Each row is followed by its class.
[ 150   62  185  319  148   36   44 -155 -137 -156  143  -19  200 -123
    9  -49  111  -24  201  333   33  396  262  536   84  -78  -75 -147
  -47   -7   73   -8   -9  139  112   17  362  -39]
z_751
[ -25  -29   23   16   77  -15  -18 -164 -177  -39 -129  -43   43 -129
  139   -1  -55 -105   47   96  -75  -47  -61   94  -14 -168  -55  -70
   47   14   11  -73   14  -65  -30 -115  -32   44]
z_568
[-118  154   68  634   94  218  -46  -57 -721 -360  -74   -9  289 -454
  139  274 -213   24  -62  275   87  -35    2  170  263 -182   61    5
 -168    8 -430  -10 -382  220  -93  159  492   17]
z_635
[-157  -89  236   83  -86  -44   -5  -19 -254 -131   10  263  162   73
 -110  -88  -26   39   54 -155   56  230  168  -96   94   53  -35   53
  -93  120  132  276   -2  134   43   99  298 -114]
z_48
[-251  -80 -193   73  118 -491 -269  -49  213 -129 -110   30  -50  -88
  151  262  230 -124  244 -119  218 -175 -152 -360   41  103 -250 -128
 -394   38  249 -338  197  275 -110 -387 -295  135]
z_635
[ 448  162  -72 -292  108  259  396 -360  -27 -200  -34 -355  -61 -348
  225  -95 -149 -234  -27  183 -107 -252  -87  508 -160 -102  161  -84
  369  -62 -363 -205 -140 -294  211  139   47  -45]
z_143
[ -81   77   91  166   66   26   39 -151 -309 -135  -81  -19   99 -194
  181  128 -104 -105  105    2 -110    8   35  121  148 -244  -11  -73
   -5   73 -107  -57  -61  111  -61   41  171    7]
z_568
[ 130  -62  273 -152 -128  122  -73   -9  -72  -17   -2  308   67  395
 -376 -493  111 -118  230 -142   71  391  269 -202  -37   51 -118   43
 -119   66  259  167  126   70  119    6  259  -92]
z_48
[ 183  149  467 -132   29  504  514 -241 -435 -214  135  -20  179    1
  -59 -195  -55  -43   -6  262  111  379   94  464   89  128   42  -16
  -36   65  -13  207 -212  109  288  431  602  -74]
z_635
[ -29   13 -194  145   70   74    3  243    7   77 -191 -432 -164 -308
  389  111 -414  213 -333  200 -357 -523   33   19  -52 -254  160  131
  523 -195 -854  209 -117 -316 -263   29  -88    7]
z_143
[  49   98   55  140  -45  243   96   87 -131 -165  101 -151  108 -114
 -109  128 -171  170 -158   57   59 -143 -113  -47   47   65   55   60
  -29   20 -440   73 -214   63  -20  243  105  -26]
z_48
[-326   32   93  281  -52 -123 -237  132 -192 -281  -40  161  157   10
 -210  210  -56  108   29  -94  124   83  -94 -404  178    8 -118   62
 -458   48  -47   10 -100  336  -69   -2   21  -53]
z_48
[-136   11  -81  285  123    3  -78 -126 -426 -124 -176  145  123 -308
  103  268   27 -119  118  -14   -6 -167 -249 -122  167 -161  -80  -55
 -150 -155 -114 -260 -136  137 -158 -155 -119  105]
z_202
[  67   28 -138 -195 -106  459  110   16 -839 -177 -497  199  109 -156
 -109 -314 -295 -129   -5   14 -404 -699 -247 -156  -66 -338  130  121
  450 -359 -572  -73 -356 -452 -132  -72  -79  263]
z_143
[ 165   -9  207 -340  -33   41  198 -105  202 -133  172   85    2  285
 -212 -297  175 -136  231  -95  202  377  173   42  -61  201 -112 -115
  -96  176  379   62  196  118  257  102  178  -26]
z_568
[  94   37  191 -282  -59   21  112  -96  184 -229   27   69    5  184
 -185 -225   27 -115  133  -75  101  291  103   71   -8   23 -100  -95
  -61  215  283   57  143   13  225   70  149   20]
z_568
[ 373   21   -4 -320  168  -85  300 -323  549 -166  181 -296  -92  -67
   98  -56  213 -267  202   40  216   84  132  408 -147  170 -101 -265
   94   82  235 -206  221 -112  190  -63  -85   87]
z_217
[ 416   38  -53  360  375 -183  159 -337  211 -195  146 -206   49 -335
  492   94  266 -366  237  335  175  314  416  803   19 -154  -44 -369
  179  -68  244 -296  189 -136   74 -194   67   72]
z_751
[-340  -20   34   23  -45 -113  -67   13 -203  -49  -80   79   69  -18
 -106  209   18   91  -59  -82   87 -110 -324 -299  107   56  -81   92
 -369    4   18  -59  -68  272  -64   -3  -80    4]
z_567
[ 107  -52   64   30   31 -158   96  117  413   87  194 -160  -75   85
   81  -47   95  201    7  147   39  312  281  355  -19  230    6  -32
  133  -13   79  203  127  -75  125  107  103  -89]
z_635
[  11   84  131  328   78  166  114  -91 -372 -259 -101  -12  146 -263
  152  101 -100  -99   28  184  -66   58   38  262  155 -131   22    1
  102  -62 -306   32 -189  -88  -43  212  218   -5]
z_987
[ 210   63   21 -641  -50  241  289 -182   -5 -129  -84   57  -61  167
 -250 -243   -1 -201   87 -217  -19 -195 -306 -137 -131  103  -26  -46
   -8  -24   77 -163  -44  -12  207    3 -128  148]
z_987
[-130  -62    8 -204  -73   29   51 -159 -236 -212 -137  257  136  -20
 -154 -118   23  -56   77 -164   52  -67 -149 -212    8   62  -71   27
 -104   13  155   25  -28   80   69  -12    1   41]
z_232
[ -60  -97 -284 -232  -30 -219  -29   51  274   79 -124 -195 -209  -55
  115  -51 -133   32  -11 -123 -143 -559 -183 -273 -212 -112   93   86
  199   14 -171  -89   79 -183 -129 -305 -374   59]
z_567
[  16  -13  -55  113  107 -224   -3   53  317  -52   25 -336  -96 -173
  233  195  -26   98 -150  180   23  -78   34  140   10    4  -51  -73
   58  -44 -141    4   92  -30  -62  -75  -62   16]
z_568
[ -32  -50  147 -169 -109  261   39   91 -169   99   69   86   54  150
 -309 -241  -94  154  -58  -51 -105   -6   37 -193  -28   30   29  161
  -39 -113 -127  215  -43   80   10   96  119  -71]
z_202
[  85    7   -1   89   88 -230   -3   20  387   37  128 -267 -134  -63
  256  143    7  -56   95   11   13  110  247  244   27  -73   20 -140
   90  128  -15  -41  180  -36    3  -75  -11  -41]
z_48
[-153   58  141  -73   19  -93  115  -96  146  -89  206  -44   55   54
  -82  193  161  146   21  -63  274  274 -108  -10  131  290 -150  -58
 -412  116  176   10   59  403  139  196  139  -26]
z_143
[ -15   55  242   53  -15  323  131 -179 -801 -255 -261  183  267 -208
  -67 -235 -297 -142   39  114 -253   12  118  229   40 -350   92   58
  245   -7 -213  106 -276 -190   52  123  402  -17]
z_48
[ 221    8   -9  353  222 -205  109  -51  433 -129  251 -449  -29 -351
  304  261   76   84  -48  332   46  122  240  526   60   40  -40 -185
  148 -104 -183  -50   74   -2   31  -16   80 -115]
z_568
[-206  -48  356 -199 -142   53  -64  -79 -259 -114   -8  421  227  342
 -537 -177  230   48  257 -219  217  497 -136 -253   68  251 -263   33
 -583  166  557   66   27  505  214   74  234  -41]
z_751
[-248  -70 -123   34  -85   -8    9  174 -367  -26 -219  -47   23 -255
   19   51 -249  210 -164   42 -203 -529 -207 -193  -39   -1  144  212
  150 -128 -445  156 -272 -120 -160   34    6    6]
z_567
[ -46  -63  244   11  -81  -22  -88  118   56   17   63   83   22  247
 -131 -154  -25   76    0  -44  -24  227  237 -168   43   43  -55  135
  -85   17    2  287  134  120   -4   68  224 -115]
z_232
[-117  -61   28 -141  -68  -88  -61   87    6   38 -114   98  -53  122
   21 -135 -116   36  103  -90 -194  -72   -7  -95  -32 -126   34   25
  168   72   33  126   95  -54  -36   -4   21    4]
z_232
[-135   -5   14  136   90 -156 -106 -142  -15 -194  -46  184   94  -26
   77  165  159 -200  234  -44  196  242  -33  -65  151   -6 -180 -180
 -240   29  305 -147  142  164    1 -116  -44   76]
z_232
[  85   29   63 -101    9 -248   58   50  555   21  257 -242 -131  159
   61  154  116   53   66  -56  197  288  120   22   39  275 -108 -168
 -134  126  147   42  226  171  115   89   37  -46]
z_568
[-170  -50    9 -491 -231   18   28  403  190  315  -24 -140 -200  324
 -297  -28 -144  448 -263 -271   12 -285 -488 -549 -166  382   -2  190
 -149    0 -181  251  -55  137   15   81 -159    5]
z_635
[ 112  127  -35   62    1  347  105  -86 -267 -223  -26    1   95 -242
  -78  -52 -222 -142  -14   96 -132 -205   34  117   52 -251  113   10
  255  -28 -426  -28 -208 -206    1   60  140   35]
z_567
[  15   29  230  334  149    0   93 -189  -58 -374  137  143  182  -66
  -37  125  215 -241  257  134  402  608  217  168  268  108 -190 -245
 -265  109  285  -63   71  263  106  185  320    4]
z_217
[ -52 -156 -296  -52   -2 -431 -200  308  641  257  159 -225 -258  116
   47  152  144  344  -76  -13   17 -293 -199 -274  -60  244  -67  -61
  -96 -106  -15  -46  200  125 -111 -234 -448   44]
z_568
[-392    5  270  181 -129  198  -35  105 -720  -46  -79  405  242  151
 -251    2  -86  242   -6  -64  -41  215 -215 -290  260   47  -36  137
 -292  -25  -18  249 -257  355  -38  317  344  -24]
z_987
[-244  -20 -112  537  206 -121 -166  -78 -585 -132 -159   88  163 -468
  256  295   23  -86   50  239 -100 -248  -77  110  225 -330  -43  -87
 -136 -192 -207 -215 -168  144 -222 -251  -45   82]
z_202
[-111  -65 -181  -73 -105 -210 -260  127   59  -46  -66  195  -23  140
 -245   20   64    7  119 -263   75 -341 -264 -586  -51   50  -76   51
 -318   17  120 -226   36  125  -89 -260 -356  150]
z_202
[ -46  -43 -114  320  107 -136  -66  197 -135  -34 -170 -235  -52 -351
  287  109 -254  127 -153  326 -343 -421   80  261    9 -295  112   30
  402 -101 -551   96 -156 -263 -175 -162  -30   36]
z_635
[-316  -33  128 -244 -199  -65 -148  277   32   35 -127  127  -57  323
 -280 -102 -149  214  -55 -123 -135  -59 -231 -412  -62   78  -62  141
  -90   74   27  247   24   79   -5   12  -26  -38]
z_987
[ 226   34 -335 -348  123  -53  116  -70  317 -104 -152 -322 -244 -227
  292    3  -78 -148  -66   33  -85 -595 -283   31 -227 -105   27  -95
  300 -134 -268 -280   80 -358  -25 -297 -479  177]
z_568
[ 217   24 -192 -222   27  -97   87   22  427   40   42 -364 -208 -132
  141  103   -2    0   26  -85   22 -322  -94    6 -153  143   18  -50
  121    8 -202 -180   42  -96   29  -61 -195   67]
z_202
[-232  -61   99  140  104  -24 -122 -275 -441 -202 -177  272  189 -114
  -55  -21   89 -333  250   84   55  119  -21   20   56 -299 -114  -95
 -179   41  322 -242   25   45  -36 -274  -22   33]
z_48
[ -31   61  436  178  -16  478  208 -210 -887 -288  -80  371  371  -84
 -197 -200 -247 -191   35  131 -209  304  202  221  221 -287   41   42
  149  -55 -197  232 -279 -132   86  356  461  -76]
z_217
[-505   16   27  292  -54  119 -114   76 -899 -211 -299  239  227 -308
  -58  213 -241  163 -103  -34 -171 -330 -250 -283  261 -173    4  202
 -147  -64 -500   79 -411  199 -191  152  225   71]
z_217
[ 343  103 -104 -292   98  126  248  -94   84  -72   21 -248  -89 -105
  173 -144 -133   -8   29   83 -117 -297  -86  199 -179  -11  114  -49
  315  -17 -247  -69  -44 -175   69   50  -60   63]
z_567
[ 256 -158 -143  -91  141 -273  -35 -143  329    9   -7   21  -72   35
   75 -259  209 -210  263   67  -50   21  237  259 -190  -75  -75 -188
  281 -101  290 -194  239 -267   78 -425 -218   59]
z_48
[  74   36  -31  273  142   47  121 -167 -257 -162 -152 -116   57 -357
  331   50 -149 -199   93  265 -164  -66  138  382   62 -330   91 -118
  384  -88 -255  -94  -81 -313  -71   19   82   34]
z_143
[-136 -170 -249 -486 -188  -67    9  283  184  163 -141  -66 -226  151
 -123 -113 -162  264 -249 -373 -171 -722 -315 -591 -234  233   84  276
  111 -121 -354  147  -83 -147  -99  -29 -413   71]
z_217
[ 104  -60   51  128   76 -119   88   99  317   64  188 -267  -67  -38
   95    4   23  217  -45  237  -16  123  182  343   -9   62    7  -58
  210  -48 -110  124   63  -68   42   13  103  -58]
z_635
[ 265   23  265 -246   37   97  152 -302   89 -121  136  223  113  256
 -247 -348  311 -339  371 -173  216  510  338   40  -33  167 -211 -104
 -224   32  467  -75  231  150  251  -42  200  -42]
z_143
[ 470  141   75 -259  -80  280  302  -21  400 -133  218 -449  -78  -15
  -58 -188 -201   95 -125  128   39    1  172  357 -190  134  144   27
  361  153 -339  209  -46 -297  209  239  207  -67]
z_567
[  67   60  283 -197  -84  -44  189   54  334  -41  287 -120   27  203
 -283   35  118  208  107  -82  274  439    2  -74   81  481 -138  -68
 -369  159  160  169  119  464  214  415  295 -124]
z_202
[-110  -75   50 -269 -133 -259 -118  216  458   57  126   98  -92  465
 -394 -116  244  177  104 -343  247  192   -9 -536  -71  414 -204   82
 -447   32  308   91  212  351   68  -41  -99  -34]
z_143
[-163  -60  220  105  -80  193 -126   57 -388  -23  -93  275  110  187
 -249 -349  -27    0   68   24 -142  185  235 -203   89 -205  -76  124
  -19   -9    1  179  -45  139  -26  -39  319  -60]
z_987
[ -18  -43   17 -158   -1 -236  -50   34  405   51   24 -203 -150   93
   67  -49  -17   31   47   29  -17  -40    0  -46 -121   33  -82  -79
   60  166   99   49  194  -25   22 -165  -76    8]
z_987
[ -68 -139   -1 -307  -94   73   -3 -127 -352 -128 -381  515   61  126
 -156 -385  -42 -275  196 -259 -148 -197  -73 -324  -75 -111  -44   62
  103   -8  253  -12    6 -149   43 -232  -72  127]
z_635
[ 538   60   96 -509  114  -12  330 -282  607  -39  237 -291 -113  140
   44 -230  188 -278  202    0  222  300  238  366 -217  250  -88 -263
   97  120  397 -144  291 -115  341  -34    4   23]
z_567
[-106   71   22   65   76 -304  -40   27  352 -132  127 -228  -43 -126
   74  382  117  130   -1  -17  233   86 -145   -5  118  234 -156 -100
 -389   96   63  -89  111  358   21   15   20   -1]
z_568
[-733 -194  135  412  -33 -254 -329  111 -626   53 -240  499  219   25
  -59   35 -148  173  -34  -39 -227   48   68 -416  197 -288  -65  168
 -142   -8  177  259  -73  203 -273 -150  159  -40]
z_217
[  12   -6 -193 -373  -71   47   21   70 -127 -100 -263   77  -87   41
  -33 -206 -188  -31    6 -154 -228 -392 -209 -150 -127 -122   97   70
  225  -33 -235    8  -72 -163   30    3 -182  106]
z_232
[ 286    3  186 -238    0   50  212 -109  253 -123  150  109   11  294
 -162 -212  175 -126  217 -151  215  319   79   43  -28  211 -117 -149
  -78   68  328   50  173   93  169  151  100   55]
z_202
[-178  -60 -260 -105 -204  -95 -263  438  139   81 -132  -71 -176  114
 -176  -50 -316  382 -273 -114 -285 -587 -228 -620 -114    4  127  304
  113 -100 -514  154 -133 -140 -172  -79 -323   32]
z_987
[ 187    5   -2 -344  -93   72  295   13  413  -26  270 -226  -78  107
 -126  -41   69  227  -81 -139  287   40  -51   43 -109  563   38   28
  -97   78  -31  194    4  137  202  340  143  -42]
z_217
[ 135   19  -41   45   40 -110    7   38  383 -108  221 -319  -50  -62
    9  173  121   37   45   -8  245   45   89  -88   21  241  -72  -32
 -214  -43 -168  -51  125  200    9    1  -59  -63]
z_232
[ -23 -108  191 -414 -187  180  105  -32 -333 -123 -139  434  118  353
 -360 -535 -107  -74  139 -204 -139   71   63 -219 -152  -22   61  133
  148   31  288  250   -7  -79  154   61  193  -37]
z_232
[  97  -84 -182    9   61 -336  -38  148  596  106   98 -366 -224   13
  178  108   81  138  -33   81  -21 -212   42   41  -86   53  -62 -105
  136  -63 -117  -65  159  -57  -61 -206 -288   57]
z_202
[ 314   55  -16 -152  -21  -27   19   38  535  -49  224 -140  -92  211
 -128 -121   37    8  102   -7  152  191  164   55 -100  166    1  -95
   28  154  123   21  167   47  157   11  100   16]
z_232
[  -8   17 -164  -61 -123   59 -100  288  202  -24  -12 -267 -119   23
  -44   -2 -313  348 -223  -12  -61 -353 -176 -219 -121   69  135  148
   80   35 -494  163 -120  -29  -49  142  -39  -23]
z_48
[ 481   69   59 -280   32  329  310 -119  145 -140   66 -268  -43  -93
  -23 -204  -97  -78  -66   34  -18  -68  118  259 -125  101   68   -8
  274  -41 -304  106  -31 -129  127  196  176  -27]
z_568
[  33   37  170  161  103   22  108 -175   15 -219  124  120   99   30
   -6    0  196 -252  225   89  243  477  198  233   88   24 -137 -188
  -29   45  269  -29   78  -41   83   91  205    0]
z_568
[ -60   34  -53  225  -32  156 -130   -6 -370 -144 -130  121   92 -107
    3 -143 -251  -18  -19   77 -206 -190  100  -92   38 -398  107   74
  173   -9 -253    8 -143 -113  -90 -102  112    6]
z_143
[  14   11  291 -153  -72   30   76  -85 -104  -58   94  213  142  260
 -190 -244   84   16  194  -72  153  402   83  -21   42  205 -115  -69
 -238  217  338  166  109  320  196  266  372  -87]
z_635
